Here is a tiny trained network, its code and every weight. The questions are about switching its units off for an input and a class, where a switched-off unit gives its printed mean instead of its output.

import numpy as np


def w(rows, s, z=0):
    codes = np.array(rows[::2]) - 128.0
    scale = np.full(codes.shape[1], s)
    scale[-1] = z or s
    return codes * scale


def f(y):
    return np.maximum(y, 0)


def log_softmax(a):
    a = a - a.max(-1, keepdims=True)
    return a - np.log(np.exp(a).sum(-1, keepdims=True))


def net(x, mask):
    res = np.array(x, float).reshape(1, 7) / 4 @ E
    y = f(res @ A[0][:, :-1].T + A[0][:, -1])
    res = res + np.where(mask, y, B[0][:, -1]) @ B[0][:, :-1]
    return log_softmax(res[-1] @ U[:, :-1].T + U[:, -1])


A, B = {}, {}
E = w([
[224,155,71,91,169,118,165,122,76],'x0',
[160,51,95,130,192,129,157,94,234],'x1',
[106,24,133,97,163,101,112,226,55],'x2',
[13,187,40,93,211,149,125,141,134],'x3',
[136,151,218,146,224,160,108,107,108],'x4',
[95,105,159,2,106,118,165,53,108],'x5',
[129,129,129,127,128,126,127,129,128],'x6',
],0.007)
A[0] = w([
[132,180,120,182,119,120,115,167,109,96],'N1',
[160,118,142,136,119,123,133,131,123,55],'N2',
[151,90,103,160,161,138,124,150,181,93],'N3',
[68,119,159,184,100,145,116,153,177,100],'N4',
[140,97,12,157,50,121,139,164,154,62],'N5',
[109,108,168,66,135,121,127,83,112,96],'N6',
[119,24,116,121,146,124,101,215,88,39],'N7',
[149,152,216,142,235,130,127,119,158,65],'N8',
[135,82,104,116,165,137,152,93,183,52],'N9',
[167,29,71,136,173,124,132,104,212,47],'N10',
[212,78,177,180,72,125,108,131,129,38],'N11',
[116,169,148,104,100,132,142,142,76,70],'N12',
[110,124,97,79,92,118,142,105,138,65],'N13',
[119,166,133,139,91,124,123,137,68,72],'N14',
[141,102,97,205,135,125,123,187,125,35],'N15',
[126,78,170,126,174,135,121,163,87,83],'N16',
[95,118,128,154,121,117,107,132,152,74],'N17',
[168,84,173,142,104,126,143,109,115,52],'N18',
[255,165,30,98,168,112,144,133,79,80],'N19',
[174,97,168,115,98,131,149,116,111,60],'N20',
[80,145,92,120,152,126,129,116,126,19],'N21',
[123,168,203,151,200,136,113,116,80,91],'N22',
[104,97,175,22,123,132,155,51,101,2],'N23',
[119,168,129,155,103,134,108,157,92,110],'N24',
[185,150,91,141,147,119,123,137,105,84],'N25',
[153,190,149,135,120,150,125,81,155,62],'N26',
[128,140,76,122,60,115,125,161,153,69],'N27',
[92,143,89,119,141,131,132,137,141,77],'N28',
[168,167,112,241,176,140,120,188,147,36],'N29',
[114,188,129,142,58,131,109,161,40,64],'N30',
[168,245,99,176,88,141,135,47,195,25],'N31',
[74,93,129,149,76,143,118,138,148,106],'N32',
[122,101,62,108,43,112,132,141,138,55],'N33',
[91,152,95,141,161,133,116,125,132,32],'N34',
[56,103,180,164,105,94,116,136,184,114],'N35',
[135,62,109,121,151,121,150,179,63,63],'N36',
[52,180,45,118,219,136,133,149,127,30],'N37',
[215,111,168,137,73,124,132,128,135,69],'N38',
],0.014,0.0067)
B[0] = w([
[166,143,78,89,133,115,127,118,106,176],'N1',
[115,129,120,136,144,140,117,144,130,145],'N2',
[186,164,115,104,119,103,158,144,121,188],'N3',
[136,96,154,112,124,205,167,126,118,186],'N4',
[169,126,140,196,131,118,43,75,142,204],'N5',
[163,124,79,95,127,152,116,98,103,185],'N6',
[36,138,139,114,113,74,178,58,128,220],'N7',
[183,134,169,207,118,108,63,93,156,194],'N8',
[186,148,127,112,116,90,176,152,119,179],'N9',
[219,161,154,125,123,60,188,191,125,226],'N10',
[71,146,92,132,132,141,86,216,118,224],'N11',
[174,119,127,110,134,96,170,160,140,166],'N12',
[142,119,98,155,129,138,92,88,122,166],'N13',
[177,132,139,125,127,93,157,160,131,165],'N14',
[122,100,52,94,139,131,113,95,102,183],'N15',
[85,139,159,144,123,98,136,79,146,186],'N16',
[130,122,128,107,113,164,136,130,131,147],'N17',
[89,150,117,133,137,136,106,168,129,182],'N18',
[133,79,211,113,126,253,163,125,133,246],'N19',
[92,139,102,132,140,143,105,164,115,179],'N20',
[91,134,129,123,129,133,110,175,115,156],'N21',
[178,125,172,207,121,132,80,101,163,189],'N22',
[163,95,26,80,141,158,107,98,107,206],'N23',
[177,138,129,105,132,104,156,148,130,169],'N24',
[135,98,133,112,120,184,141,123,134,172],'N25',
[75,129,142,125,122,93,159,90,138,174],'N26',
[138,130,134,165,124,119,76,99,158,167],'N27',
[106,132,132,134,135,128,108,168,116,163],'N28',
[159,92,19,74,134,153,86,78,113,217],'N29',
[207,154,149,132,124,77,186,174,138,195],'N30',
[21,121,143,107,124,52,185,57,115,231],'N31',
[139,101,178,113,129,175,139,120,144,173],'N32',
[158,142,135,176,139,129,65,85,152,179],'N33',
[111,144,118,121,140,140,99,167,122,155],'N34',
[124,100,178,120,145,201,177,138,111,196],'N35',
[54,128,146,122,126,91,152,75,133,197],'N36',
[46,159,104,141,127,132,89,240,121,231],'N37',
[82,157,119,140,137,138,104,203,126,210],'N38',
],0.03,0.011)
U = w([
[51,207,102,145,111,119,47,241,99,110],'0',
[42,159,154,118,72,36,151,45,118,79],'1',
[181,124,12,66,112,124,71,82,80,254],'2',
[232,199,153,115,81,43,174,186,125,124],'3',
[168,158,170,242,84,105,2,81,172,126],'4',
[130,90,222,105,95,238,147,137,114,92],'5',
],0.0044,0.0039)

Each question gives the input, the list of numbers given to net, and the class t.
The units are the neurons (one row each of A and B). Each row of codes is followed by its name. A weight is (code - 128) times the scale printed after its matrix; where a second scale follows, it is the last column's (A, B and U).
mask holds one flag per neuron, in row order. A switched-off neuron (its flag False) gives its mean, the last column of its row in B, instead of its output. The means were averaged over made-up inputs and are rounded, as every weight is.
A unit's drop is (log p(t) with every unit on - log p(t) with that unit switched off) / (log p(t) with every unit on - log p(t) with every unit switched off).
The circuit of an input: a set's keep is (log p(t) with only the set's units on - log p(t) with every unit switched off) / (log p(t) with every unit on - log p(t) with every unit switched off). Starting from the 12 units with the biggest drops (on a tie, the unit counted first), units are removed one at a time, each time the one whose removal leaves the highest keep (on an exact tie, the one counted first), for as long as the keep stays at least 0.8.
units of the circuit, in order: the units of the circuit, biggest drop first
unit that matters most: the unit with the biggest drop
k most important neurons: the k neurons with the biggest drops, biggest first
drop when u is switched off: that unit's drop, to one decimal
input [-1,-7,7,-1,-8,-5,-3], class 4: units of the circuit, in order => [N5]
input [-2,6,7,-6,-3,-5,2], class 1: 2 most important neurons => [N7; N37]
input [-6,-1,0,-2,5,-5,1], class 5: 4 most important neurons => [N4; N35; N23; N5]
input [3,5,-3,-5,5,-2,0], class 0: 2 most important neurons => [N11; N38]
input [-4,7,-1,-2,7,-1,-5], class 3: 4 most important neurons => [N10; N9; N5; N3]
input [-5,0,2,-6,5,4,6], class 0: 2 most important neurons => [N19; N11]
input [6,-3,-5,3,2,-2,-4], class 5: 2 most important neurons => [N19; N7]
input [-3,8,4,-8,-8,8,8], class 0: 2 most important neurons => [N38; N11]
input [2,-2,1,-2,6,-5,1], class 4: 3 most important neurons => [N22; N8; N23]
input [1,1,5,5,8,7,-2], class 4: 3 most important neurons => [N22; N8; N29]
input [8,-6,-5,1,3,4,7], class 5: 2 most important neurons => [N19; N10]
input [7,6,-1,-8,-7,-7,-1], class 0: 2 most important neurons => [N11; N38]
input [8,-1,7,-1,3,2,-7], class 5: 3 most important neurons => [N19; N31; N25]
input [-4,-3,-7,3,1,1,5], class 1: units of the circuit, in order => [N31]
input [6,8,7,-3,8,-2,-6], class 3: 2 most important neurons => [N10; N3]
input [-5,-2,4,-1,3,1,-2], class 5: 2 most important neurons => [N31; N35]
input [-2,-1,1,-5,-6,-3,7], class 4: 4 most important neurons => [N5; N37; N33; N27]
input [1,0,-4,-3,8,-5,-2], class 4: drop when N8 is switched off => 1.7
input [-8,-5,-7,2,7,3,-7], class 5: drop when N5 is switched off => 0.5
input [5,1,-4,8,-5,6,0], class 0: unit that matters most => N37
input [-5,2,-1,4,1,0,7], class 5: drop when N4 is switched off => 0.2
input [1,-4,-8,2,6,-5,2], class 1: drop when N6 is switched off => 0.0
